Below are the code and all the weights of a small trained network. Each question names an input and a class and asks about switching units off, where a switched-off unit gives its printed mean instead of its output.

import numpy as np


def w(rows, s, z=0):
    codes = np.array(rows[::2]) - 128.0
    scale = np.full(codes.shape[1], s)
    scale[-1] = z or s
    return codes * scale


def norm(h):
    return h / np.sqrt((h * h).mean(-1, keepdims=True) + 1e-5)


def f(y):
    return y / 2 * (1 + np.tanh(0.7978845608 * (y + 0.044715 * y**3)))


def log_softmax(a):
    a = a - a.max(-1, keepdims=True)
    return a - np.log(np.exp(a).sum(-1, keepdims=True))


def net(x, mask):
    res = np.array(x, float).reshape(1, 8) / 4 @ E
    u = 0
    for l in range(2):
        y = f(norm(res) @ A[l][:, :-1].T + A[l][:, -1])
        res = res + np.where(mask[u : u + 16], y, B[l][:, -1]) @ B[l][:, :-1]
        u += 16
    return log_softmax(norm(res)[-1] @ U[:, :-1].T + U[:, -1])


A, B = {}, {}
E = w([
[139,101,149,177,64,112,63,196,167,64],'x0',
[129,128,127,128,129,129,130,128,128,129],'x1',
[128,127,130,127,127,128,129,128,128,129],'x2',
[151,61,120,109,44,90,168,84,55,104],'x3',
[127,129,127,126,127,127,128,130,128,130],'x4',
[126,130,127,128,127,127,128,128,128,127],'x5',
[40,3,76,89,171,2,68,59,180,134],'x6',
[124,131,131,126,127,128,125,128,126,128],'x7',
],0.00096)
A[0] = w([
[163,124,106,117,138,108,129,144,131,138,129],'0.n0',
[154,236,111,152,164,231,132,214,143,184,149],'0.n1',
[97,141,126,157,93,101,137,127,108,139,116],'0.n2',
[180,182,165,89,85,194,211,104,56,155,54],'0.n3',
[176,221,131,103,173,221,169,150,131,148,104],'0.n4',
[193,192,199,131,46,163,211,106,36,128,52],'0.n5',
[94,98,141,157,79,134,132,186,88,136,39],'0.n6',
[108,145,87,104,122,154,104,115,119,96,119],'0.n7',
[197,158,182,242,40,171,116,228,123,32,70],'0.n8',
[69,43,139,127,91,31,12,143,228,78,2],'0.n9',
[116,8,48,72,97,68,134,70,84,118,58],'0.n10',
[122,136,170,155,160,128,55,167,192,93,24],'0.n11',
[40,84,50,102,244,70,125,22,162,178,81],'0.n12',
[61,190,84,116,211,115,128,99,181,153,80],'0.n13',
[116,102,187,163,59,124,176,150,74,80,37],'0.n14',
[149,132,127,221,69,191,130,177,124,58,44],'0.n15',
],0.0017,0.00054)
B[0] = w([
[116,137,146,132,123,155,114,124,102,122,129],'0.n0',
[92,157,197,144,146,6,143,42,141,81,192],'0.n1',
[168,143,109,114,133,131,138,120,132,116,127],'0.n2',
[87,72,53,189,159,135,147,158,113,121,171],'0.n3',
[95,101,156,183,151,51,108,47,158,93,167],'0.n4',
[126,57,39,151,173,184,135,177,104,133,188],'0.n5',
[174,125,130,111,120,109,107,109,137,121,119],'0.n6',
[147,97,156,152,122,110,163,156,149,159,127],'0.n7',
[121,143,150,21,79,110,89,112,166,174,217],'0.n8',
[136,145,87,210,203,165,162,132,70,81,225],'0.n9',
[136,249,211,176,90,106,138,94,91,124,193],'0.n10',
[39,94,120,132,109,138,138,157,156,130,142],'0.n11',
[169,189,150,51,75,173,111,185,151,190,252],'0.n12',
[221,98,140,126,153,154,112,134,146,177,163],'0.n13',
[196,127,103,98,133,138,105,115,123,144,135],'0.n14',
[126,118,131,61,121,93,97,112,163,156,152],'0.n15',
],0.0017,0.0016)
A[1] = w([
[121,152,152,61,169,147,61,140,217,182,61],'1.n0',
[103,162,151,167,160,114,81,151,150,174,120],'1.n1',
[132,83,88,211,94,143,182,138,49,62,169],'1.n2',
[145,100,128,202,159,191,95,221,173,106,91],'1.n3',
[123,55,28,160,157,181,195,136,60,150,2],'1.n4',
[114,206,156,124,125,149,99,147,69,132,143],'1.n5',
[105,89,90,217,220,168,97,225,167,80,61],'1.n6',
[217,183,189,93,130,110,215,45,92,163,111],'1.n7',
[73,156,144,181,217,163,198,90,131,162,95],'1.n8',
[197,61,106,31,58,212,133,183,89,142,45],'1.n9',
[95,151,194,99,98,71,67,135,194,75,122],'1.n10',
[136,46,130,135,27,115,100,151,96,69,79],'1.n11',
[103,48,107,212,102,93,95,144,91,49,60],'1.n12',
[132,98,64,77,127,104,184,72,44,173,68],'1.n13',
[72,157,153,141,250,144,182,69,165,156,109],'1.n14',
[117,163,110,101,158,194,171,189,142,189,152],'1.n15',
],0.0024,0.00056)
B[1] = w([
[166,81,153,115,161,224,155,179,105,140,250],'1.n0',
[137,102,78,57,117,151,168,133,101,119,189],'1.n1',
[154,92,127,87,194,172,103,116,185,157,213],'1.n2',
[58,121,110,101,113,113,154,117,84,149,163],'1.n3',
[93,106,160,119,172,216,170,104,217,66,166],'1.n4',
[112,42,124,118,145,101,139,117,172,169,155],'1.n5',
[41,117,54,138,27,101,118,136,51,146,195],'1.n6',
[46,103,117,161,114,109,103,143,96,99,241],'1.n7',
[200,111,91,151,136,50,81,80,139,74,201],'1.n8',
[110,136,7,75,89,54,114,119,173,107,189],'1.n9',
[112,158,152,168,131,227,210,124,157,105,246],'1.n10',
[178,175,133,130,176,67,112,105,128,165,209],'1.n11',
[176,143,124,193,213,129,102,112,103,88,185],'1.n12',
[74,136,179,141,81,161,191,169,149,146,220],'1.n13',
[200,138,109,134,88,75,62,142,79,126,249],'1.n14',
[172,83,170,150,209,143,98,85,146,102,171],'1.n15',
],0.0021,0.0012)
U = w([
[211,162,158,231,193,38,66,50,82,54,252],'0',
[96,30,74,120,184,254,237,53,190,63,106],'1',
[209,70,155,27,205,198,64,171,87,233,132],'2',
[16,112,207,92,15,64,194,73,58,198,56],'3',
[96,216,241,146,69,249,163,193,209,71,120],'4',
[214,164,34,26,21,66,101,142,204,101,83],'5',
[8,90,24,180,112,171,61,206,40,106,87],'6',
],0.0076,0.0013)

Each question gives the input, the list of numbers given to net, and the class t.
The units are the neurons (one row each of A and B). Each row of codes is followed by its name. A weight is (code - 128) times the scale printed after its matrix; where a second scale follows, it is the last column's (A, B and U).
mask holds one flag per neuron, layer by layer. A switched-off neuron (its flag False) gives its mean, the last column of its row in B, instead of its output. The means were averaged over made-up inputs and are rounded, as every weight is.
A unit's drop is (log p(t) with every unit on - log p(t) with that unit switched off) / (log p(t) with every unit on - log p(t) with every unit switched off).
The circuit of an input: a set's keep is (log p(t) with only the set's units on - log p(t) with every unit switched off) / (log p(t) with every unit on - log p(t) with every unit switched off). Starting from the 12 units with the biggest drops (on a tie, the unit counted first), units are removed one at a time, each time the one whose removal leaves the highest keep (on an exact tie, the one counted first), for as long as the keep stays at least 0.8.
units of the circuit, in order: the units of the circuit, biggest drop first
most important unit: the unit with the biggest drop
k most important neurons: the k neurons with the biggest drops, biggest first
k most important neurons of layer l: the k neurons of layer l with the biggest drops, biggest first
input [5,4,-7,5,2,1,1,-2], class 0: 4 most important neurons : 0.n12; 1.n12; 0.n9; 0.n10
input [0,3,-4,7,2,-2,-7,-6], class 1: units of the circuit, in order : 0.n5; 1.n4; 0.n12
input [-1,6,8,6,-8,8,-2,-7], class 1: most important unit : 1.n4
input [4,-6,3,-4,-4,-8,1,3], class 6: 3 most important neurons : 0.n9; 1.n6; 0.n12
input [0,-3,-7,2,4,-8,3,-5], class 3: units of the circuit, in order : 0.n10; 1.n8
input [3,2,6,1,-1,2,4,8], class 0: 4 most important neurons : 0.n9; 1.n12; 0.n10; 0.n5
input [-6,-2,6,-5,3,7,8,-8], class 2: units of the circuit, in order : 0.n12; 1.n0
input [-8,-4,6,2,5,-3,-4,-2], class 1: units of the circuit, in order : 1.n4; 0.n3
input [7,2,-6,2,4,-3,-1,8], class 5: units of the circuit, in order : 0.n8; 1.n9
input [-8,4,7,-1,2,-2,5,8], class 2: 2 most important neurons of layer 0 : 0.n12; 0.n1
input [1,1,-4,1,-1,3,8,2], class 0: 3 most important neurons of layer 0 : 0.n9; 0.n8; 0.n10
input [0,-3,5,1,-5,8,3,2], class 3: 2 most important neurons of layer 1 : 1.n12; 1.n5
input [5,-6,-8,1,1,-2,-7,-1], class 5: units of the circuit, in order : 1.n9; 0.n10; 0.n8
input [2,-1,-6,6,4,4,-5,2], class 5: units of the circuit, in order : 1.n9; 0.n8
input [4,5,3,1,5,-6,-6,-4], class 5: most important unit : 0.n5
input [0,-3,-5,6,5,-1,-2,-5], class 1: 4 most important neurons : 0.n5; 1.n4; 0.n12; 0.n3
input [1,4,-3,6,5,-5,-5,-5], class 5: 4 most important neurons : 1.n9; 0.n8; 0.n9; 1.n10
input [0,0,8,-3,4,8,-5,-6], class 0: 2 most important neurons of layer 0 : 0.n1; 0.n12
input [0,-2,2,-1,-4,-4,5,1], class 2: 2 most important neurons : 0.n12; 0.n3
input [1,7,-6,-8,3,-4,4,-6], class 6: 4 most important neurons : 1.n6; 0.n8; 0.n9; 1.n2
input [-8,4,-1,1,-7,2,2,0], class 3: 3 most important neurons : 1.n7; 1.n13; 1.n2
input [-4,1,1,0,5,7,5,-2], class 2: 2 most important neurons : 0.n12; 0.n1
input [-5,-2,3,1,-6,-8,1,-4], class 3: 2 most important neurons : 1.n7; 0.n9
input [0,2,-8,-2,1,8,6,-7], class 2: 4 most important neurons : 0.n12; 0.n3; 0.n5; 1.n0
